Below are the code and all the weights of a small trained network. Each question names an input and a class and asks about switching units off, where a switched-off unit gives its printed mean instead of its output.

import numpy as np


def w(rows, s, z=0):
    codes = np.array(rows[::2]) - 128.0
    scale = np.full(codes.shape[1], s)
    scale[-1] = z or s
    return codes * scale


def norm(h):
    return h / np.sqrt((h * h).mean(-1, keepdims=True) + 1e-5)


def f(y):
    return np.maximum(y, 0)


def log_softmax(a):
    a = a - a.max(-1, keepdims=True)
    return a - np.log(np.exp(a).sum(-1, keepdims=True))


def net(x, mask):
    res = np.array(x, float).reshape(1, 4) / 4 @ E
    u = 0
    for l in range(2):
        y = f(norm(res) @ A[l][:, :-1].T + A[l][:, -1])
        res = res + np.where(mask[u : u + 15], y, B[l][:, -1]) @ B[l][:, :-1]
        u += 15
    return log_softmax(norm(res)[-1] @ U[:, :-1].T + U[:, -1])


A, B = {}, {}
E = w([
[184,118,115,137,247],'x0',
[168,153,198,135,183],'x1',
[1,119,113,152,166],'x2',
[169,48,131,192,99],'x3',
],0.0081)
A[0] = w([
[163,126,74,152,137,119],'0.n0',
[153,149,222,154,170,108],'0.n1',
[180,102,141,157,44,81],'0.n2',
[148,84,109,88,140,140],'0.n3',
[182,144,177,132,80,109],'0.n4',
[115,54,157,164,110,84],'0.n5',
[137,144,57,97,44,201],'0.n6',
[183,153,27,104,164,4],'0.n7',
[127,5,141,192,176,117],'0.n8',
[89,235,92,96,66,82],'0.n9',
[137,120,2,114,149,141],'0.n10',
[98,20,80,178,120,130],'0.n11',
[50,132,119,153,105,120],'0.n12',
[156,158,108,53,104,49],'0.n13',
[23,139,176,127,118,125],'0.n14',
],0.012,0.0032)
B[0] = w([
[93,120,128,127,183,176],'0.n0',
[165,197,125,135,154,233],'0.n1',
[208,73,148,89,75,226],'0.n2',
[100,138,123,161,148,168],'0.n3',
[157,120,101,115,115,212],'0.n4',
[113,89,111,187,119,188],'0.n5',
[190,218,141,152,173,248],'0.n6',
[82,129,247,207,98,187],'0.n7',
[111,113,40,115,190,253],'0.n8',
[110,116,40,111,147,233],'0.n9',
[23,124,177,50,162,201],'0.n10',
[89,75,238,160,166,239],'0.n11',
[104,146,126,91,51,210],'0.n12',
[135,164,93,196,186,178],'0.n13',
[92,138,57,158,59,232],'0.n14',
],0.015,0.0059)
A[1] = w([
[125,208,102,193,166,153],'1.n0',
[54,197,233,199,107,89],'1.n1',
[196,111,110,116,55,225],'1.n2',
[154,70,161,152,182,92],'1.n3',
[62,87,232,135,16,109],'1.n4',
[68,81,197,89,176,53],'1.n5',
[100,71,19,206,89,167],'1.n6',
[8,140,126,158,85,92],'1.n7',
[86,177,94,74,88,4],'1.n8',
[119,127,194,129,189,123],'1.n9',
[43,156,156,161,124,147],'1.n10',
[75,26,103,120,136,144],'1.n11',
[97,171,79,73,103,67],'1.n12',
[250,214,219,63,100,59],'1.n13',
[73,152,121,131,208,108],'1.n14',
],0.011,0.0015)
B[1] = w([
[137,165,81,177,201,255],'1.n0',
[168,83,107,206,83,212],'1.n1',
[113,159,159,64,165,196],'1.n2',
[49,119,130,109,110,208],'1.n3',
[157,148,4,141,167,195],'1.n4',
[49,194,177,131,122,204],'1.n5',
[164,93,215,121,160,231],'1.n6',
[219,86,119,94,108,242],'1.n7',
[81,89,107,97,137,190],'1.n8',
[112,140,163,112,28,214],'1.n9',
[173,100,127,155,112,218],'1.n10',
[170,138,172,108,200,205],'1.n11',
[62,121,138,123,128,196],'1.n12',
[172,166,213,19,102,255],'1.n13',
[144,171,86,119,65,243],'1.n14',
],0.017,0.0064)
U = w([
[179,47,86,159,91,126],'0',
[5,93,245,139,137,146],'1',
[221,221,213,32,128,162],'2',
[64,84,37,36,74,134],'3',
[95,203,185,226,65,85],'4',
[105,231,67,150,155,215],'5',
[108,131,157,104,96,2],'6',
[151,54,201,130,173,134],'7',
],0.014,0.0067)

Each question gives the input, the list of numbers given to net, and the class t.
The units are the neurons (one row each of A and B). Each row of codes is followed by its name. A weight is (code - 128) times the scale printed after its matrix; where a second scale follows, it is the last column's (A, B and U).
mask holds one flag per neuron, layer by layer. A switched-off neuron (its flag False) gives its mean, the last column of its row in B, instead of its output. The means were averaged over made-up inputs and are rounded, as every weight is.
A unit's drop is (log p(t) with every unit on - log p(t) with that unit switched off) / (log p(t) with every unit on - log p(t) with every unit switched off).
The circuit of an input: a set's keep is (log p(t) with only the set's units on - log p(t) with every unit switched off) / (log p(t) with every unit on - log p(t) with every unit switched off). Starting from the 12 units with the biggest drops (on a tie, the unit counted first), units are removed one at a time, each time the one whose removal leaves the highest keep (on an exact tie, the one counted first), for as long as the keep stays at least 0.8.
units of the circuit, in order: the units of the circuit, biggest drop first
unit that matters most: the unit with the biggest drop
k most important neurons: the k neurons with the biggest drops, biggest first
top k neurons in layer l: the k neurons of layer l with the biggest drops, biggest first
input [8,-7,3,-3], class 1: units of the circuit, in order : 0.n10
input [1,5,2,6], class 7: 2 most important neurons : 0.n8, 0.n5
input [1,-1,-5,5], class 7: units of the circuit, in order : 0.n1, 1.n14
input [-5,-6,0,5], class 0: units of the circuit, in order : 0.n11, 1.n4, 1.n1
input [3,0,-6,-8], class 5: 2 most important neurons : 0.n13, 0.n2
input [-4,-8,-8,-8], class 5: 2 most important neurons : 0.n9, 0.n13
input [5,-7,-6,1], class 4: 2 most important neurons : 0.n7, 1.n1
input [-3,-1,6,-1], class 0: units of the circuit, in order : 1.n7, 1.n13
input [-1,6,1,3], class 5: 2 most important neurons : 0.n1, 0.n8
input [-8,1,0,-7], class 5: top 4 neurons in layer 0 : 0.n6, 0.n13, 0.n2, 0.n10
input [5,2,8,-4], class 3: units of the circuit, in order : 0.n6, 1.n7, 0.n14
input [5,-5,6,-4], class 3: 2 most important neurons : 0.n10, 1.n7
input [2,5,7,-8], class 3: units of the circuit, in order : 0.n6, 0.n14, 1.n7
input [-7,3,0,-8], class 3: units of the circuit, in order : 0.n9
input [1,8,5,-4], class 5: top 4 neurons in layer 0 : 0.n1, 0.n11, 0.n7, 0.n14
input [0,-8,7,7], class 0: 3 most important neurons : 1.n7, 1.n4, 0.n12
input [-2,-5,7,-1], class 0: top 2 neurons in layer 0 : 0.n11, 0.n8
input [3,8,8,7], class 5: top 3 neurons in layer 0 : 0.n8, 0.n1, 0.n2
input [0,-4,1,2], class 1: 2 most important neurons : 0.n11, 1.n5
input [-3,-1,1,5], class 7: unit that matters most : 0.n5
input [0,3,3,-4], class 3: 3 most important neurons : 0.n11, 0.n6, 0.n7
input [-2,4,5,5], class 7: top 2 neurons in layer 1 : 1.n6, 1.n11
input [2,5,8,3], class 7: 2 most important neurons : 1.n6, 0.n6
input [-2,-5,2,4], class 0: 4 most important neurons : 1.n4, 0.n11, 0.n12, 1.n7
input [-1,-2,3,4], class 7: 2 most important neurons : 0.n8, 1.n11
input [5,-1,3,-6], class 4: 3 most important neurons : 1.n5, 0.n7, 0.n8
input [2,-7,-3,-3], class 4: units of the circuit, in order : 0.n7
input [-3,-4,3,8], class 7: 3 most important neurons : 0.n8, 1.n11, 1.n4
